How the elements are linked:
* | m a v s j c
jz | dr sc ff dj nt jd
cq | nr dh pn mm hl gd
qr | tb cj lm mb bt pg
jq | lq rl nc cm cj qr
bc | gl bg pm fc mq nr
mh | bp qz lt bd zs mg
bd | qz tt zp hg sq fm
hj | qg nh rd sl tt bd
jl | pn bc hh mq nr ms
ft | fb tn mg dd lt gb
fb | tg sr hf tn ft tl
qz | nf hj dd tt bd zs
mt | hd qb ng fs pp cm
bg | mn zb gp sd fc mq
zd | dc gd jn cp hb dr
gn | jn ms nt ml dc ff
tl | cr ft mp lt gb nq
cn | pp mj hd rr rf ns
pn | dm gl cp bc jl hm
hm | gh jl sc nr ms gn
rr | mj cd qb ff qd ph
ms | hm nr dj cq ml dc
sl | nh nc pg jm lm hg
hq | fc ll mn dz fd mm
mb | cj pr lq ns rm dl
qh | rd pg cl qf qg nf
gb | tl lt tp qt fp qc
ct | qm qc hq ql fg mf
hz | jd jt rp jn ds mj
mj | fs ds pq cd rr rf
jr | dl jb qr qp nc sl
cz | nj rp rf jh pq hd
gh | dj pn hb jl hm jn
pq | cz jh ph jd qb mt
gf | lm lq nh jq tb pj
hg | tt lm qg gf rq cl
zq | pj qr hg bt pg qh
tt | hj sl qh lm hg sq
jh | rp jz qd nt jd qb
dm | hh pb gd gl pn gh
mm | dh fd bc qm fr rn
rp | br dr rr jz jh pq
ff | cd dc hz zd sj br
nj | ph br cn rp cz hr
jm | nc dp dl hn lq gf
ng | zf nj pr cz hr dp
mf | gp fg mm lp mn gl
tb | gf jq sl cj qr zq
rm | mb ns jq zf jb jr
dp | qp hr rm hd hn lq
ll | sd cr lp tl dz fd
sr | fm cl mh zj tn ft
fs | qb hz cz ds mj cn
br | qd sj mj dr rp cz
pj | rq tb tt qr zq rd
nt | jz dj sj gh jt hz
hb | zd cp gn hh sc jz
jb | rm zf cj ng qp nc
cm | rl pp dp cn pr mb
dd | tn rd fm qh zp qt
dj | sc dm zd pn gh jt
lq | jm hn jr rl jq tb
hr | ng cz ns pq hd hn
qm | fd nq fc qc ct gp
fc | bg sd mf ll hq dh
cl | sq rq qz pj zj tn
cr | tp fb ld ft tl dz
fg | ct ql fd ld lp mn
ql | qc zz dz hf ld lp
sc | hb hh dc dm dj nt
tg | mg fm zz sr fb cr
mp | ld mg qc tg tp sd
zs | mh bd qt sq fm tg
dl | bt rm tb jb jr nh
lt | ft dd tg zp qt fp
qf | pg dl pj jr nh hj
rn | hl fr nr gp pm hh
mq | bc fc pb hq dh cq
jd | jh nt br jt hz fs
pr | cm cn hn rf ns rm
dz | ll tl zb gb nq qm
gd | ml hl hm rn cp hb
qb | pq jd nj hz fs pp
nh | qf jr zq nc sl tt
sd | zb tp fg cr ll hq
rl | hn mt qp pp cm cj
sq | bd hg nf rq cl sr
fp | gb qt cr bp zz ql
hf | zz mh gb zs mg mp
lp | fg ld qm mp zb bg
zj | cl pj bd zq rd dd
hh | cp pm ml pb dm dj
qg | qh qf zj nh hj qz
zz | fp bp tl mh hf ld
ph | rf qd pp br nj ng
hn | dp hd jb mt rl jq
pg | zq bt rq dl qf qg
jt | nt gh dr hm jn ds
pp | mt fs hr mj cn pr
ld | ql hf nq mg mp zb
ds | hz jn jh gn cd rr
mn | mf lp fr zb bg bc
bt | qr mb gf rm dl qf
tp | mp tg ql fb cr ll
zb | lp mp ct tp sd fc
ml | ms cq gh hl gd zd
ns | pr rf rl ph zf jb
pm | rn gp cq mf pb dm
qt | lt zp fb nf bp zz
lm | sl jm qf lq gf rq
rd | zj zq sq pg qh zp
gl | pb mn rn bg bc jl
nr | jl mq dm dh cq ml
dc | gn ml jt gd zd sj
hd | hr pq zf qb mt rl
cp | gd rn ms pm hh sc
nf | zp qg tn hj qz mh
cj | jq cm jm pr mb bt
rq | hg gf hj tb pj zj
pb | pm mf hl mn gl pn
nc | jr qp bt dp jm lm
dr | sj hb cd sc jz jh
gp | fr ct dh fg mf pb
fd | hq dz bg nq qm fr
hl | cq mm jl fr rn cp
fr | mm qm mq ct gp pm
sj | ff zd ds hb dr rp
qd | rr ff fs sj br nj
jn | jt hm jz ms gn cd
fm | zs sq bp cl sr fb
qp | jb ng mb hr dp jm
tn | sr zj zs rd dd lt
cd | ds gn jd dc ff qd
zp | dd qh sr qg nf bp
zf | ns ph cm nj ng qp
rf | cn rr mt qd ph zf
mg | hf zs fp fm tg tp
bp | qt nf ft qz mh hf
qc | nq fp ll zz ql fg
nq | dz gb sd fp qc ct
dh | mq hq gl fd mm hl

In the rows, 69 stands for zero.

The rows follow the links: the fewer symbols apart two elements are, the more alike their rows tend to be.

Each row is also shifted at random along 3 hidden directions that mean nothing.

Rows with their elements:
[79, 63, 68, 76, 63, 72, 74, 64, 76, 59, 63, 80, 69, 96, 67, 77, 81, 50, 68, 69, 56, 71, 81, 64, 70]: qg
[61, 66, 63, 76, 75, 56, 73, 78, 67, 80, 66, 78, 70, 46, 64, 70, 81, 49, 65, 71, 56, 70, 77, 65, 72]: rd
[78, 69, 74, 59, 67, 61, 60, 63, 82, 71, 65, 73, 58, 67, 76, 62, 60, 68, 74, 81, 72, 69, 74, 67, 77]: ph
[97, 81, 76, 80, 71, 69, 78, 71, 62, 68, 80, 57, 74, 79, 69, 76, 71, 71, 70, 71, 68, 69, 63, 80, 60]: bg
[68, 64, 68, 79, 65, 73, 75, 73, 70, 51, 66, 81, 76, 61, 66, 78, 80, 51, 60, 69, 56, 76, 73, 70, 66]: qz
[49, 75, 64, 61, 73, 69, 62, 64, 65, 91, 75, 57, 64, 66, 72, 58, 58, 88, 73, 68, 81, 66, 58, 74, 74]: dj
[40, 81, 58, 73, 63, 79, 65, 50, 67, 88, 80, 58, 62, 91, 73, 63, 63, 76, 65, 73, 70, 74, 54, 88, 76]: rn
[64, 55, 74, 60, 81, 50, 65, 63, 70, 107, 54, 77, 60, 74, 70, 59, 68, 69, 81, 65, 67, 66, 78, 52, 85]: cj
[71, 69, 71, 80, 81, 63, 81, 75, 51, 92, 72, 62, 78, 68, 63, 72, 78, 71, 71, 57, 65, 67, 65, 69, 65]: mp
[96, 81, 76, 81, 64, 78, 76, 62, 67, 59, 78, 58, 72, 100, 71, 77, 70, 72, 69, 72, 68, 71, 63, 82, 61]: mf
[86, 72, 82, 64, 66, 80, 67, 66, 69, 53, 72, 61, 72, 79, 74, 69, 58, 89, 71, 68, 83, 70, 60, 73, 63]: gh
[98, 60, 90, 83, 78, 58, 82, 62, 62, 85, 60, 76, 72, 87, 68, 75, 79, 57, 72, 65, 55, 77, 73, 67, 73]: tn
[60, 66, 60, 75, 72, 60, 72, 77, 69, 74, 66, 79, 70, 52, 64, 72, 81, 49, 65, 71, 56, 70, 77, 65, 71]: qh
[67, 62, 62, 67, 71, 62, 70, 78, 73, 70, 62, 79, 69, 63, 65, 70, 78, 56, 71, 66, 63, 64, 83, 55, 70]: nh
[53, 77, 69, 68, 71, 72, 66, 64, 63, 81, 77, 58, 68, 59, 73, 62, 60, 83, 67, 71, 77, 72, 54, 82, 71]: dm
[88, 81, 70, 81, 67, 76, 77, 70, 63, 61, 80, 58, 75, 85, 68, 78, 73, 70, 67, 70, 68, 68, 64, 80, 58]: hq
[50, 62, 66, 58, 62, 72, 58, 59, 84, 63, 61, 80, 59, 72, 74, 62, 62, 67, 68, 75, 70, 74, 72, 66, 80]: zf
[95, 65, 85, 82, 82, 64, 85, 84, 51, 70, 69, 65, 85, 55, 63, 78, 78, 72, 69, 58, 67, 69, 67, 67, 57]: cr
[72, 58, 66, 66, 69, 64, 69, 63, 75, 81, 58, 78, 64, 101, 67, 69, 76, 60, 78, 63, 63, 65, 84, 53, 77]: gf
[73, 83, 70, 78, 70, 68, 72, 61, 63, 84, 80, 57, 67, 78, 71, 69, 67, 73, 68, 74, 68, 71, 58, 85, 69]: dh
[59, 66, 57, 76, 55, 84, 72, 74, 77, 29, 68, 83, 75, 67, 65, 81, 81, 48, 56, 70, 58, 75, 76, 70, 63]: zj
[61, 56, 70, 59, 71, 66, 65, 77, 74, 60, 58, 82, 70, 50, 68, 67, 70, 67, 70, 65, 71, 68, 78, 54, 71]: jq
[74, 70, 70, 58, 63, 67, 59, 69, 83, 55, 67, 74, 61, 57, 75, 64, 60, 68, 70, 82, 74, 69, 73, 69, 72]: nj
[64, 57, 77, 60, 73, 59, 62, 56, 77, 90, 56, 78, 58, 81, 73, 60, 63, 69, 77, 70, 68, 72, 75, 59, 85]: rl
[77, 59, 67, 66, 66, 70, 70, 78, 76, 49, 61, 81, 72, 70, 65, 75, 77, 59, 70, 65, 66, 65, 83, 53, 66]: lm
[49, 61, 66, 58, 63, 70, 58, 58, 82, 68, 60, 79, 59, 72, 73, 62, 62, 67, 69, 74, 70, 73, 73, 65, 81]: ns
[64, 71, 66, 80, 75, 70, 79, 68, 55, 90, 73, 62, 75, 87, 64, 73, 78, 71, 71, 57, 64, 67, 65, 71, 67]: ld
[62, 77, 71, 72, 66, 77, 67, 48, 67, 85, 76, 58, 64, 100, 74, 65, 61, 81, 70, 72, 72, 75, 55, 84, 75]: nr
[59, 65, 65, 79, 62, 77, 74, 78, 70, 39, 68, 81, 78, 48, 65, 78, 80, 51, 55, 69, 57, 77, 72, 72, 62]: nf
[51, 67, 65, 58, 68, 60, 57, 59, 80, 85, 63, 75, 55, 63, 75, 57, 61, 67, 72, 78, 70, 71, 72, 67, 84]: mt
[84, 74, 71, 58, 68, 61, 60, 63, 81, 77, 69, 67, 56, 80, 75, 63, 60, 72, 78, 80, 75, 64, 74, 67, 75]: rr
[71, 63, 74, 81, 68, 70, 78, 64, 67, 68, 64, 78, 73, 80, 66, 76, 80, 54, 63, 66, 55, 78, 71, 71, 71]: dd
[55, 56, 63, 61, 70, 67, 65, 73, 75, 67, 59, 80, 67, 64, 66, 67, 71, 64, 71, 64, 69, 66, 79, 54, 74]: nc
[55, 80, 67, 73, 66, 76, 67, 52, 66, 85, 78, 58, 64, 88, 73, 64, 62, 78, 67, 73, 71, 74, 55, 86, 74]: hl
[78, 64, 73, 78, 74, 57, 76, 72, 67, 80, 64, 78, 70, 65, 66, 73, 80, 51, 68, 70, 55, 73, 77, 66, 72]: cl
[60, 65, 57, 75, 61, 74, 70, 60, 77, 66, 64, 79, 65, 99, 66, 74, 80, 50, 67, 68, 55, 70, 80, 65, 74]: hj
[99, 77, 76, 81, 72, 72, 81, 80, 59, 58, 78, 60, 81, 72, 65, 80, 75, 72, 69, 65, 69, 66, 67, 74, 54]: lp
[84, 53, 86, 60, 81, 51, 68, 75, 70, 83, 54, 79, 67, 51, 70, 63, 66, 70, 78, 67, 71, 68, 78, 52, 76]: rm
[90, 61, 85, 82, 74, 65, 81, 73, 63, 61, 62, 78, 79, 62, 66, 78, 79, 57, 64, 66, 58, 78, 72, 69, 65]: sr
[76, 68, 75, 59, 73, 54, 60, 65, 79, 83, 64, 73, 57, 59, 75, 60, 60, 68, 75, 81, 72, 69, 73, 66, 80]: rf
[97, 74, 76, 58, 69, 65, 63, 72, 77, 62, 71, 63, 64, 74, 74, 67, 59, 81, 79, 76, 82, 61, 73, 65, 66]: ds
[97, 81, 77, 80, 63, 79, 76, 58, 67, 62, 78, 58, 71, 108, 72, 77, 69, 72, 70, 73, 68, 72, 63, 83, 62]: gp
[84, 80, 68, 81, 70, 71, 78, 66, 61, 78, 79, 57, 72, 93, 67, 75, 74, 70, 71, 68, 66, 67, 65, 78, 63]: qm
[74, 73, 76, 65, 63, 83, 66, 65, 70, 51, 74, 61, 72, 76, 74, 69, 58, 87, 68, 69, 82, 72, 59, 77, 64]: ms
[64, 64, 72, 58, 67, 63, 59, 66, 81, 67, 63, 78, 60, 54, 75, 62, 61, 67, 69, 78, 71, 72, 73, 66, 78]: hd
[63, 78, 60, 80, 73, 70, 77, 70, 57, 88, 79, 58, 73, 81, 64, 72, 77, 70, 70, 63, 66, 65, 64, 75, 66]: sd
[66, 81, 72, 74, 73, 67, 70, 65, 61, 84, 79, 57, 68, 60, 73, 65, 63, 76, 66, 75, 71, 73, 55, 85, 70]: pm
[30, 76, 46, 78, 66, 83, 74, 72, 58, 74, 79, 63, 77, 70, 62, 72, 78, 68, 61, 59, 65, 67, 62, 75, 65]: ql
[85, 53, 84, 61, 74, 61, 68, 72, 75, 66, 54, 81, 69, 65, 69, 67, 67, 69, 75, 66, 71, 69, 79, 53, 73]: mb
[63, 63, 74, 81, 73, 71, 80, 70, 58, 72, 66, 73, 79, 67, 64, 75, 79, 64, 63, 59, 60, 76, 66, 71, 67]: ft
[80, 83, 67, 79, 72, 70, 76, 85, 59, 58, 83, 59, 79, 42, 67, 76, 72, 70, 63, 72, 70, 67, 62, 80, 55]: fc
[66, 74, 70, 60, 67, 78, 63, 73, 70, 56, 75, 61, 71, 60, 72, 66, 58, 88, 69, 69, 84, 66, 61, 72, 63]: hb

In each set, the symbols that take the first to the second take the third to the fourth, perhaps in another order. Give the fourth.
Answer with the element's name.
[51, 64, 55, 67, 74, 57, 68, 73, 70, 91, 64, 77, 64, 65, 64, 66, 78, 55, 73, 66, 60, 63, 81, 57, 77]
: [79, 64, 69, 76, 66, 68, 75, 74, 73, 54, 65, 80, 73, 70, 66, 78, 81, 50, 65, 70, 58, 71, 79, 65, 66]
:: [58, 59, 62, 64, 78, 53, 68, 74, 69, 96, 59, 77, 64, 65, 65, 64, 75, 61, 77, 64, 64, 62, 82, 52, 78]
: rq

[65, 66, 70, 59, 67, 63, 59, 56, 82, 80, 62, 75, 55, 78, 75, 60, 60, 67, 73, 79, 70, 71, 73, 67, 83]
: [84, 63, 81, 59, 69, 61, 62, 70, 80, 60, 61, 77, 63, 51, 75, 64, 61, 68, 71, 79, 73, 71, 74, 65, 74]
:: [89, 70, 75, 60, 62, 67, 60, 61, 85, 59, 66, 72, 58, 83, 76, 66, 60, 69, 75, 81, 74, 68, 75, 68, 74]
: cz

[68, 68, 68, 80, 69, 80, 80, 73, 58, 62, 72, 66, 81, 81, 63, 78, 78, 70, 65, 57, 66, 70, 65, 71, 60]
: [75, 63, 81, 81, 86, 48, 80, 78, 55, 96, 64, 75, 75, 36, 66, 70, 79, 57, 67, 66, 56, 74, 70, 68, 72]
:: [94, 61, 84, 82, 67, 71, 80, 67, 68, 53, 62, 79, 76, 82, 67, 80, 79, 54, 65, 67, 56, 78, 74, 69, 66]
: qf

[66, 76, 74, 72, 68, 75, 67, 45, 67, 92, 75, 57, 62, 108, 75, 64, 60, 82, 73, 70, 72, 74, 56, 83, 78]
: [60, 83, 66, 75, 67, 74, 69, 69, 64, 68, 82, 59, 71, 55, 72, 69, 65, 74, 62, 75, 71, 73, 55, 88, 65]
:: [84, 65, 77, 60, 58, 74, 60, 58, 88, 47, 62, 77, 60, 87, 76, 68, 60, 67, 71, 80, 72, 73, 75, 67, 74]
: fs

[70, 63, 76, 58, 68, 63, 60, 73, 80, 56, 62, 79, 65, 41, 74, 64, 61, 68, 68, 78, 73, 72, 73, 65, 73]
: [66, 75, 63, 56, 67, 62, 57, 85, 80, 51, 72, 72, 65, 19, 73, 63, 60, 69, 66, 83, 78, 66, 71, 69, 67]
:: [71, 74, 78, 65, 73, 70, 67, 68, 63, 76, 73, 59, 70, 60, 73, 64, 58, 87, 71, 70, 80, 70, 57, 76, 68]
: rn

[59, 77, 59, 56, 71, 57, 57, 74, 77, 81, 73, 67, 58, 43, 74, 58, 60, 71, 73, 81, 76, 62, 71, 68, 75]
: [75, 76, 66, 57, 68, 70, 61, 76, 75, 60, 74, 62, 66, 59, 73, 65, 59, 82, 74, 74, 83, 60, 69, 67, 65]
:: [74, 61, 80, 59, 75, 54, 61, 69, 76, 78, 60, 77, 62, 46, 74, 61, 62, 68, 73, 76, 71, 71, 73, 63, 79]
: pq

[56, 56, 66, 60, 67, 71, 64, 67, 77, 66, 57, 81, 66, 75, 69, 66, 69, 67, 71, 65, 69, 68, 79, 55, 76]
: [47, 57, 65, 58, 64, 73, 60, 62, 80, 65, 58, 81, 63, 73, 71, 64, 66, 67, 68, 68, 70, 71, 75, 60, 79]
:: [63, 82, 57, 79, 67, 77, 75, 76, 61, 64, 83, 59, 76, 67, 65, 75, 75, 69, 64, 67, 68, 66, 63, 79, 59]
: ll

[61, 66, 70, 80, 75, 72, 79, 76, 55, 72, 70, 68, 81, 59, 63, 75, 78, 68, 64, 57, 64, 72, 64, 70, 63]
: [67, 62, 75, 82, 71, 72, 79, 67, 62, 67, 65, 76, 77, 70, 65, 76, 79, 59, 62, 63, 57, 78, 68, 72, 69]
:: [57, 58, 71, 59, 64, 70, 60, 55, 81, 71, 58, 80, 59, 86, 73, 63, 63, 68, 72, 71, 70, 73, 74, 63, 82]
: rf

[86, 81, 76, 77, 65, 78, 73, 70, 66, 51, 80, 60, 75, 66, 72, 75, 66, 74, 63, 75, 72, 73, 59, 85, 59]
: [71, 67, 72, 81, 76, 70, 81, 62, 55, 94, 69, 64, 75, 98, 64, 73, 79, 71, 73, 55, 62, 70, 66, 69, 70]
:: [104, 73, 95, 72, 77, 65, 74, 72, 61, 67, 73, 59, 74, 57, 74, 70, 60, 86, 71, 72, 79, 73, 58, 78, 62]
: zb

[63, 72, 64, 80, 76, 69, 79, 73, 54, 87, 75, 61, 77, 74, 63, 73, 78, 71, 69, 59, 65, 67, 65, 71, 65]
: [57, 65, 66, 80, 65, 85, 79, 69, 60, 55, 71, 70, 81, 81, 63, 78, 79, 68, 61, 56, 64, 74, 65, 72, 62]
:: [85, 72, 80, 62, 77, 64, 66, 68, 66, 85, 71, 57, 67, 73, 73, 63, 58, 90, 79, 69, 82, 64, 64, 68, 70]
: ml

[40, 78, 61, 66, 65, 80, 63, 63, 66, 70, 78, 60, 69, 60, 72, 63, 59, 83, 63, 71, 77, 72, 53, 83, 70]
: [81, 77, 81, 73, 71, 71, 71, 66, 63, 69, 76, 59, 72, 62, 73, 68, 61, 81, 67, 73, 75, 74, 56, 83, 65]
:: [75, 78, 64, 80, 70, 73, 79, 72, 59, 74, 79, 59, 76, 84, 65, 75, 76, 71, 69, 64, 67, 66, 65, 74, 61]
: qc

[72, 64, 65, 72, 79, 49, 73, 76, 67, 94, 63, 77, 66, 60, 65, 68, 79, 53, 74, 69, 58, 65, 82, 57, 75]
: [92, 59, 73, 69, 68, 68, 73, 73, 76, 54, 59, 80, 71, 86, 66, 76, 77, 58, 74, 66, 64, 66, 85, 54, 67]
:: [79, 54, 77, 62, 74, 62, 68, 73, 74, 70, 55, 80, 68, 70, 68, 68, 70, 67, 76, 64, 69, 67, 81, 51, 73]
: rm

[77, 74, 72, 58, 75, 63, 63, 71, 68, 82, 72, 59, 65, 67, 73, 62, 58, 87, 79, 71, 83, 61, 66, 66, 70]
: [46, 75, 61, 60, 66, 78, 61, 62, 69, 77, 75, 59, 64, 75, 72, 61, 58, 87, 71, 68, 81, 67, 60, 74, 72]
:: [75, 75, 68, 58, 70, 68, 62, 64, 73, 81, 72, 59, 62, 86, 73, 62, 59, 84, 80, 71, 81, 61, 68, 66, 72]
: zd

[54, 67, 59, 77, 67, 67, 72, 72, 70, 67, 67, 79, 70, 60, 65, 73, 81, 49, 61, 70, 55, 73, 75, 69, 71]
: [80, 61, 80, 82, 69, 71, 79, 64, 66, 64, 63, 78, 75, 83, 66, 78, 79, 56, 65, 65, 56, 79, 71, 71, 69]
:: [87, 80, 76, 77, 60, 83, 73, 66, 68, 43, 80, 61, 75, 77, 73, 76, 65, 74, 62, 74, 72, 75, 58, 86, 59]
: jl

[45, 76, 62, 63, 66, 78, 62, 62, 67, 76, 76, 59, 66, 72, 72, 62, 58, 87, 69, 69, 80, 69, 57, 77, 72]
: [63, 78, 73, 71, 71, 71, 68, 59, 64, 85, 77, 58, 66, 72, 74, 64, 61, 81, 68, 72, 74, 74, 55, 84, 72]
:: [84, 62, 68, 73, 62, 74, 74, 72, 77, 45, 63, 81, 72, 86, 66, 79, 80, 52, 68, 68, 59, 69, 82, 61, 65]
: gf

[51, 77, 55, 58, 62, 78, 58, 56, 77, 77, 74, 60, 58, 100, 73, 61, 59, 83, 76, 71, 80, 62, 67, 69, 75]
: [69, 74, 65, 58, 64, 78, 61, 69, 74, 58, 74, 61, 66, 77, 73, 66, 58, 86, 73, 70, 83, 63, 66, 69, 66]
:: [100, 78, 78, 81, 78, 63, 81, 75, 56, 81, 77, 57, 76, 77, 66, 76, 75, 72, 74, 65, 68, 65, 66, 73, 60]
: zb

